Below are the code and all the weights of a small trained network. Each question names an input and a class and asks about switching units off, where a switched-off unit gives its printed mean instead of its output.

import numpy as np


def w(rows, s, z=0):
    codes = np.array(rows[::2]) - 128.0
    scale = np.full(codes.shape[1], s)
    scale[-1] = z or s
    return codes * scale


def f(y):
    return np.maximum(y, 0)


def log_softmax(a):
    a = a - a.max(-1, keepdims=True)
    return a - np.log(np.exp(a).sum(-1, keepdims=True))


def net(x, mask):
    res = np.array(x, float).reshape(1, 6) / 4 @ E
    y = f(res @ A[0][:, :-1].T + A[0][:, -1])
    res = res + np.where(mask, y, B[0][:, -1]) @ B[0][:, :-1]
    return log_softmax(res[-1] @ U[:, :-1].T + U[:, -1])


A, B = {}, {}
E = w([
[126,127,127,127],'x0',
[108,110,52,89],'x1',
[130,129,132,131],'x2',
[107,131,200,38],'x3',
[46,208,135,135],'x4',
[63,2,114,172],'x5',
],0.0074)
A[0] = w([
[163,108,221,208,99],'neuron 0',
[154,153,133,112,2],'neuron 1',
[160,180,119,99,75],'neuron 2',
[137,178,126,79,50],'neuron 3',
[107,40,183,144,63],'neuron 4',
[128,190,97,111,157],'neuron 5',
[172,141,124,248,36],'neuron 6',
[165,158,121,137,52],'neuron 7',
[79,110,202,12,70],'neuron 8',
[80,112,127,155,87],'neuron 9',
[201,144,118,104,72],'neuron 10',
[32,159,82,80,140],'neuron 11',
[37,177,179,165,39],'neuron 12',
[193,65,130,94,17],'neuron 13',
[156,139,161,184,119],'neuron 14',
[160,152,153,137,114],'neuron 15',
[136,108,178,98,100],'neuron 16',
[139,102,57,48,184],'neuron 17',
[115,111,218,111,56],'neuron 18',
[89,166,218,197,120],'neuron 19',
[89,85,94,105,97],'neuron 20',
[71,160,172,165,186],'neuron 21',
[71,91,92,124,106],'neuron 22',
[145,108,160,61,93],'neuron 23',
[147,93,134,124,178],'neuron 24',
[197,81,183,137,132],'neuron 25',
[123,135,97,152,72],'neuron 26',
[78,89,195,189,105],'neuron 27',
[156,161,73,186,63],'neuron 28',
],0.012,0.0032)
B[0] = w([
[173,194,2,58,227],'neuron 0',
[113,134,165,118,148],'neuron 1',
[109,149,182,93,197],'neuron 2',
[116,120,166,119,191],'neuron 3',
[123,188,187,95,224],'neuron 4',
[144,137,141,102,214],'neuron 5',
[70,153,147,187,225],'neuron 6',
[130,140,177,118,159],'neuron 7',
[55,161,107,182,253],'neuron 8',
[120,139,164,119,185],'neuron 9',
[153,148,183,120,185],'neuron 10',
[215,96,106,166,240],'neuron 11',
[153,36,203,215,232],'neuron 12',
[119,31,175,194,191],'neuron 13',
[150,179,93,114,185],'neuron 14',
[148,158,142,100,176],'neuron 15',
[122,141,126,165,179],'neuron 16',
[195,189,32,114,221],'neuron 17',
[88,163,77,131,198],'neuron 18',
[195,155,46,92,242],'neuron 19',
[167,195,161,105,194],'neuron 20',
[163,54,139,155,238],'neuron 21',
[134,185,164,93,214],'neuron 22',
[123,150,125,180,189],'neuron 23',
[127,70,129,151,185],'neuron 24',
[185,66,148,180,220],'neuron 25',
[105,132,122,152,159],'neuron 26',
[147,186,184,79,230],'neuron 27',
[63,136,153,165,204],'neuron 28',
],0.018,0.0052)
U = w([
[112,152,244,95,64],'0',
[18,170,121,241,49],'1',
[128,120,150,150,255],'2',
[169,61,172,182,35],'3',
[118,128,150,141,238],'4',
[137,136,93,116,136],'5',
[56,78,131,66,93],'6',
],0.011,0.0085)

Each question gives the input, the list of numbers given to net, and the class t.
The units are the neurons (one row each of A and B). Each row of codes is followed by its name. A weight is (code - 128) times the scale printed after its matrix; where a second scale follows, it is the last column's (A, B and U).
mask holds one flag per neuron, in row order. A switched-off neuron (its flag False) gives its mean, the last column of its row in B, instead of its output. The means were averaged over made-up inputs and are rounded, as every weight is.
A unit's drop is (log p(t) with every unit on - log p(t) with that unit switched off) / (log p(t) with every unit on - log p(t) with every unit switched off).
The circuit of an input: a set's keep is (log p(t) with only the set's units on - log p(t) with every unit switched off) / (log p(t) with every unit on - log p(t) with every unit switched off). Starting from the 12 units with the biggest drops (on a tie, the unit counted first), units are removed one at a time, each time the one whose removal leaves the highest keep (on an exact tie, the one counted first), for as long as the keep stays at least 0.8.
units of the circuit, in order: the units of the circuit, biggest drop first
most important unit: the unit with the biggest drop
k most important neurons: the k neurons with the biggest drops, biggest first
drop when u is switched off: that unit's drop, to one decimal
input [-6,-6,0,-2,7,-5], class 3: units of the circuit, in order	(neuron 12)
input [-2,6,4,-2,4,-8], class 0: units of the circuit, in order	(neuron 2; neuron 3)
input [2,-4,2,-2,7,-1], class 3: units of the circuit, in order	(neuron 12; neuron 21)
input [2,1,0,-1,-6,-6], class 0: 3 most important neurons	(neuron 10; neuron 11; neuron 2)
input [-5,-7,2,-6,8,7], class 3: 4 most important neurons	(neuron 12; neuron 21; neuron 8; neuron 19)
input [1,0,-3,0,5,5], class 0: 2 most important neurons	(neuron 27; neuron 22)
input [0,-4,-4,-8,4,8], class 0: 2 most important neurons	(neuron 27; neuron 8)
input [-4,-2,-4,-4,8,1], class 3: units of the circuit, in order	(neuron 12; neuron 21)
input [4,-4,0,5,3,-4], class 1: 2 most important neurons	(neuron 8; neuron 18)
input [3,-6,0,-3,-1,0], class 5: units of the circuit, in order	(neuron 0; neuron 12)
input [-5,2,6,5,-7,-4], class 3: 2 most important neurons	(neuron 13; neuron 25)
input [-6,7,6,3,-7,0], class 3: 2 most important neurons	(neuron 13; neuron 0)
input [-3,-4,5,6,7,1], class 3: 3 most important neurons	(neuron 12; neuron 21; neuron 11)
input [4,6,-2,-6,-8,-3], class 3: 2 most important neurons	(neuron 13; neuron 8)
input [-5,6,-5,-7,8,2], class 3: 2 most important neurons	(neuron 11; neuron 8)
input [-4,-6,-2,3,-8,-3], class 3: most important unit	neuron 25
input [0,-8,0,-1,-4,5], class 5: 2 most important neurons	(neuron 0; neuron 12)
input [1,3,-2,-4,-4,6], class 0: 3 most important neurons	(neuron 4; neuron 22; neuron 20)
input [-4,6,-8,3,-5,8], class 0: drop when neuron 10 is switched off	0.0
input [-4,3,-1,3,0,-8], class 0: drop when neuron 2 is switched off	0.1
input [-7,-8,5,-1,5,8], class 0: most important unit	neuron 27
input [6,-6,-4,-8,1,0], class 1: drop when neuron 6 is switched off	1.7
